Below are the code and all the weights of a small trained network. Each question names an input and a class and asks about switching units off, where a switched-off unit gives its printed mean instead of its output.

import numpy as np


def w(rows, s, z=0):
    codes = np.array(rows[::2]) - 128.0
    scale = np.full(codes.shape[1], s)
    scale[-1] = z or s
    return codes * scale


def f(y):
    return np.maximum(y, 0)


def log_softmax(a):
    a = a - a.max(-1, keepdims=True)
    return a - np.log(np.exp(a).sum(-1, keepdims=True))


def net(x, mask):
    res = np.array(x, float).reshape(1, 6) / 4 @ E
    y = f(res @ A[0][:, :-1].T + A[0][:, -1])
    res = res + np.where(mask, y, B[0][:, -1]) @ B[0][:, :-1]
    return log_softmax(res[-1] @ U[:, :-1].T + U[:, -1])


A, B = {}, {}
E = w([
[252,231,137,31,143],'x0',
[90,223,71,189,255],'x1',
[44,218,224,118,71],'x2',
[128,129,132,124,125],'x3',
[131,127,130,128,128],'x4',
[130,129,126,124,126],'x5',
],0.0076)
A[0] = w([
[147,187,125,14,171,191],'N0',
[112,196,74,176,144,5],'N1',
[58,66,105,166,159,161],'N2',
[103,163,118,159,194,98],'N3',
[103,205,90,182,167,45],'N4',
[105,186,151,111,81,132],'N5',
[124,142,231,132,111,47],'N6',
[60,190,166,97,152,125],'N7',
[98,172,160,206,61,121],'N8',
[198,92,169,138,9,52],'N9',
[196,81,86,170,161,133],'N10',
[134,168,93,144,179,95],'N11',
],0.012,0.0033)
B[0] = w([
[84,176,236,139,132,254],'N0',
[165,115,90,43,2,181],'N1',
[150,240,229,96,118,234],'N2',
[94,123,81,64,114,196],'N3',
[111,64,123,85,22,205],'N4',
[192,75,73,216,182,194],'N5',
[162,47,97,192,93,186],'N6',
[186,80,56,180,155,202],'N7',
[199,70,190,190,141,200],'N8',
[45,74,90,92,77,248],'N9',
[234,178,124,212,104,221],'N10',
[65,64,121,116,77,192],'N11',
],0.007,0.0087)
U = w([
[71,55,74,62,113,69],'0',
[112,110,147,142,183,254],'1',
[202,93,91,206,175,58],'2',
[88,181,251,136,146,92],'3',
],0.012,0.011)

Each question gives the input, the list of numbers given to net, and the class t.
The units are the neurons (one row each of A and B). Each row of codes is followed by its name. A weight is (code - 128) times the scale printed after its matrix; where a second scale follows, it is the last column's (A, B and U).
mask holds one flag per neuron, in row order. A switched-off neuron (its flag False) gives its mean, the last column of its row in B, instead of its output. The means were averaged over made-up inputs and are rounded, as every weight is.
A unit's drop is (log p(t) with every unit on - log p(t) with that unit switched off) / (log p(t) with every unit on - log p(t) with every unit switched off).
The circuit of an input: a set's keep is (log p(t) with only the set's units on - log p(t) with every unit switched off) / (log p(t) with every unit on - log p(t) with every unit switched off). Starting from all 12 units, units are removed one at a time, each time the one whose removal leaves the highest keep (on an exact tie, the one counted first), for as long as the keep stays at least 0.8.
circuit, biggest first: the units of the circuit, biggest drop first
most important unit: the unit with the biggest drop
top k neurons: the k neurons with the biggest drops, biggest first
drop when u is switched off: that unit's drop, to one decimal
input [8,-5,-7,-7,6,4], class 3: circuit, biggest first	(N0)
input [2,4,4,-7,-1,3], class 0: circuit, biggest first	(N4 N2)
input [-1,-5,6,8,4,-5], class 2: top 3 neurons	(N5 N8 N6)
input [4,7,-6,7,4,-2], class 0: circuit, biggest first	(N11 N4)
input [-5,8,4,5,8,6], class 0: circuit, biggest first	(N4 N1)
input [4,2,-3,-3,7,0], class 3: circuit, biggest first	(N0 N7)
input [7,-8,3,-2,1,2], class 0: top 2 neurons	(N9 N2)
input [2,-5,7,7,0,6], class 2: circuit, biggest first	(N5 N6)
input [3,0,7,4,2,3], class 2: circuit, biggest first	(N5 N7)
input [6,-4,7,-1,5,8], class 1: top 2 neurons	(N0 N5)
input [-5,1,5,2,4,-4], class 2: circuit, biggest first	(N0 N7 N8)
input [-2,2,5,-3,-8,1], class 2: circuit, biggest first	(N7 N0 N8)
input [2,-8,8,3,6,-6], class 0: top 3 neurons	(N9 N10 N2)
input [-7,6,-3,-8,-7,6], class 3: most important unit	N2
input [2,-4,7,-8,3,8], class 1: top 2 neurons	(N10 N9)
input [-8,-4,3,8,5,-2], class 3: top 2 neurons	(N2 N7)
input [4,-2,7,-8,-3,0], class 2: top 3 neurons	(N5 N7 N6)
input [6,-1,-1,1,6,-5], class 3: top 2 neurons	(N0 N7)
input [-8,7,-1,-1,-5,1], class 3: top 2 neurons	(N2 N9)
input [-7,-2,-2,-5,3,4], class 3: circuit, biggest first	(N2)
input [7,7,4,-3,-7,-6], class 0: top 2 neurons	(N4 N1)
input [-8,-7,2,-6,1,4], class 3: drop when N1 is switched off	0.2
input [-8,-2,4,-4,4,-2], class 3: drop when N2 is switched off	1.6
input [-1,5,6,-1,-1,1], class 2: drop when N8 is switched off	0.3
input [5,6,-4,3,-6,-3], class 0: drop when N3 is switched off	0.2
